Here is a tiny trained network, its code and every weight. The questions are about switching its units off for an input and a class, where a switched-off unit gives its printed mean instead of its output.

import numpy as np


def w(rows, s, z=0):
    codes = np.array(rows[::2]) - 128.0
    scale = np.full(codes.shape[1], s)
    scale[-1] = z or s
    return codes * scale


def norm(h):
    return h / np.sqrt((h * h).mean(-1, keepdims=True) + 1e-5)


def f(y):
    return y / 2 * (1 + np.tanh(0.7978845608 * (y + 0.044715 * y**3)))


def log_softmax(a):
    a = a - a.max(-1, keepdims=True)
    return a - np.log(np.exp(a).sum(-1, keepdims=True))


def net(x, mask):
    res = np.array(x, float).reshape(1, 6) / 4 @ E
    u = 0
    for l in range(4):
        y = f(norm(res) @ A[l][:, :-1].T + A[l][:, -1])
        res = res + np.where(mask[u : u + 3], y, B[l][:, -1]) @ B[l][:, :-1]
        u += 3
    return log_softmax(norm(res)[-1] @ U[:, :-1].T + U[:, -1])


A, B = {}, {}
E = w([
[123,133,124,132,124,127,140,135,120,127],'x0',
[161,70,63,232,124,131,9,160,61,145],'x1',
[129,119,129,124,128,131,133,136,122,127],'x2',
[190,107,105,189,189,206,192,171,236,139],'x3',
[139,121,136,127,142,110,125,130,130,126],'x4',
[98,137,136,127,176,117,132,136,115,244],'x5',
],0.011)
A[0] = w([
[103,111,126,128,129,124,154,123,117,248,57],'0.n0',
[73,123,148,135,142,110,109,171,155,214,2],'0.n1',
[160,70,146,151,39,118,138,122,153,2,1],'0.n2',
],0.0087,0.0036)
B[0] = w([
[246,137,127,149,237,119,117,30,58,75,221],'0.n0',
[153,229,67,80,173,169,117,124,95,172,178],'0.n1',
[202,229,142,142,210,136,105,67,67,220,252],'0.n2',
],0.012,0.0045)
A[1] = w([
[139,118,84,118,137,102,156,128,126,118,35],'1.n0',
[179,162,114,119,100,155,102,132,134,8,35],'1.n1',
[127,104,126,162,154,149,132,169,171,124,1],'1.n2',
],0.014,0.0037)
B[1] = w([
[129,67,143,88,102,190,96,2,198,108,69],'1.n0',
[194,133,95,126,219,104,127,59,83,139,234],'1.n1',
[120,118,166,161,34,73,170,103,157,189,254],'1.n2',
],0.011,0.0016)
A[2] = w([
[122,106,39,190,199,179,147,220,218,64,2],'2.n0',
[113,190,213,2,135,125,154,83,226,45,113],'2.n1',
[79,124,104,43,60,18,74,107,15,78,17],'2.n2',
],0.0062,0.0039)
B[2] = w([
[160,128,160,162,54,81,163,107,161,129,133],'2.n0',
[97,88,67,91,165,163,135,245,109,98,254],'2.n1',
[126,68,206,221,1,143,140,41,204,197,229],'2.n2',
],0.011,0.0058)
A[3] = w([
[228,122,110,167,131,178,169,147,239,143,3],'3.n0',
[188,128,108,139,95,129,109,165,107,145,36],'3.n1',
[136,69,59,225,106,125,2,192,120,90,55],'3.n2',
],0.0086,0.003)
B[3] = w([
[84,104,149,152,43,87,33,63,79,141,253],'3.n0',
[83,97,152,50,164,155,185,77,99,200,152],'3.n1',
[94,163,114,29,151,162,236,253,180,47,252],'3.n2',
],0.015,0.0045)
U = w([
[241,220,94,142,220,120,93,59,57,175,252],'0',
[104,59,193,221,5,100,80,66,165,188,16],'1',
[73,124,88,76,173,155,194,227,182,78,117],'2',
],0.014,0.0017)

Each question gives the input, the list of numbers given to net, and the class t.
The units are the neurons (one row each of A and B). Each row of codes is followed by its name. A weight is (code - 128) times the scale printed after its matrix; where a second scale follows, it is the last column's (A, B and U).
mask holds one flag per neuron, layer by layer. A switched-off neuron (its flag False) gives its mean, the last column of its row in B, instead of its output. The means were averaged over made-up inputs and are rounded, as every weight is.
A unit's drop is (log p(t) with every unit on - log p(t) with that unit switched off) / (log p(t) with every unit on - log p(t) with every unit switched off).
The circuit of an input: a set's keep is (log p(t) with only the set's units on - log p(t) with every unit switched off) / (log p(t) with every unit on - log p(t) with every unit switched off). Starting from all 12 units, units are removed one at a time, each time the one whose removal leaves the highest keep (on an exact tie, the one counted first), for as long as the keep stays at least 0.8.
circuit, biggest first: the units of the circuit, biggest drop first
unit that matters most: the unit with the biggest drop
top k neurons: the k neurons with the biggest drops, biggest first
top k neurons in layer l: the k neurons of layer l with the biggest drops, biggest first
drop of u: that unit's drop, to one decimal
input [-1,-5,-7,-2,-3,3], class 2: unit that matters most -> 0.n2
input [-6,2,-6,5,6,4], class 1: top 2 neurons -> 3.n0, 0.n2
input [-1,8,-7,-2,-1,-6], class 2: top 2 neurons -> 3.n2, 0.n0
input [7,-8,1,8,-6,3], class 1: top 2 neurons -> 3.n0, 3.n2
input [-7,6,6,-5,-5,2], class 2: top 3 neurons -> 3.n2, 3.n0, 1.n2
input [-1,4,5,-3,7,-3], class 2: top 2 neurons -> 3.n2, 0.n0
input [0,-6,4,1,0,-6], class 0: top 2 neurons -> 3.n2, 1.n1
input [-6,8,6,-3,6,-7], class 2: top 2 neurons -> 3.n2, 0.n0
input [-1,-3,5,7,-5,-7], class 0: top 3 neurons -> 1.n1, 0.n2, 2.n2
input [-5,3,1,-7,-7,6], class 1: top 2 neurons -> 2.n2, 0.n2
input [-2,-6,-4,-7,5,6], class 1: top 2 neurons -> 2.n2, 0.n2
input [0,-4,0,4,1,2], class 1: top 2 neurons -> 3.n0, 3.n2
input [3,-3,-1,-8,6,-6], class 1: top 2 neurons -> 2.n2, 0.n0
input [-4,-7,1,5,-1,-8], class 0: circuit, biggest first -> 1.n1
input [2,6,-2,-7,-2,3], class 1: top 2 neurons -> 2.n2, 2.n1
input [2,0,4,8,-8,-6], class 1: top 2 neurons -> 3.n0, 0.n0
input [6,-7,4,-7,-1,-5], class 1: top 2 neurons in layer 0 -> 0.n0, 0.n1
input [5,8,0,-3,4,-7], class 2: top 2 neurons in layer 0 -> 0.n0, 0.n1
input [-8,-7,-8,-4,8,-7], class 0: drop of 0.n2 -> 0.8
input [-1,-4,-5,0,8,2], class 2: drop of 0.n2 -> 0.2
input [-7,6,1,8,6,-2], class 1: unit that matters most -> 3.n0
input [-2,6,-2,-5,-3,5], class 2: drop of 0.n2 -> 0.9
input [2,6,1,1,-8,1], class 2: drop of 1.n0 -> 0.0
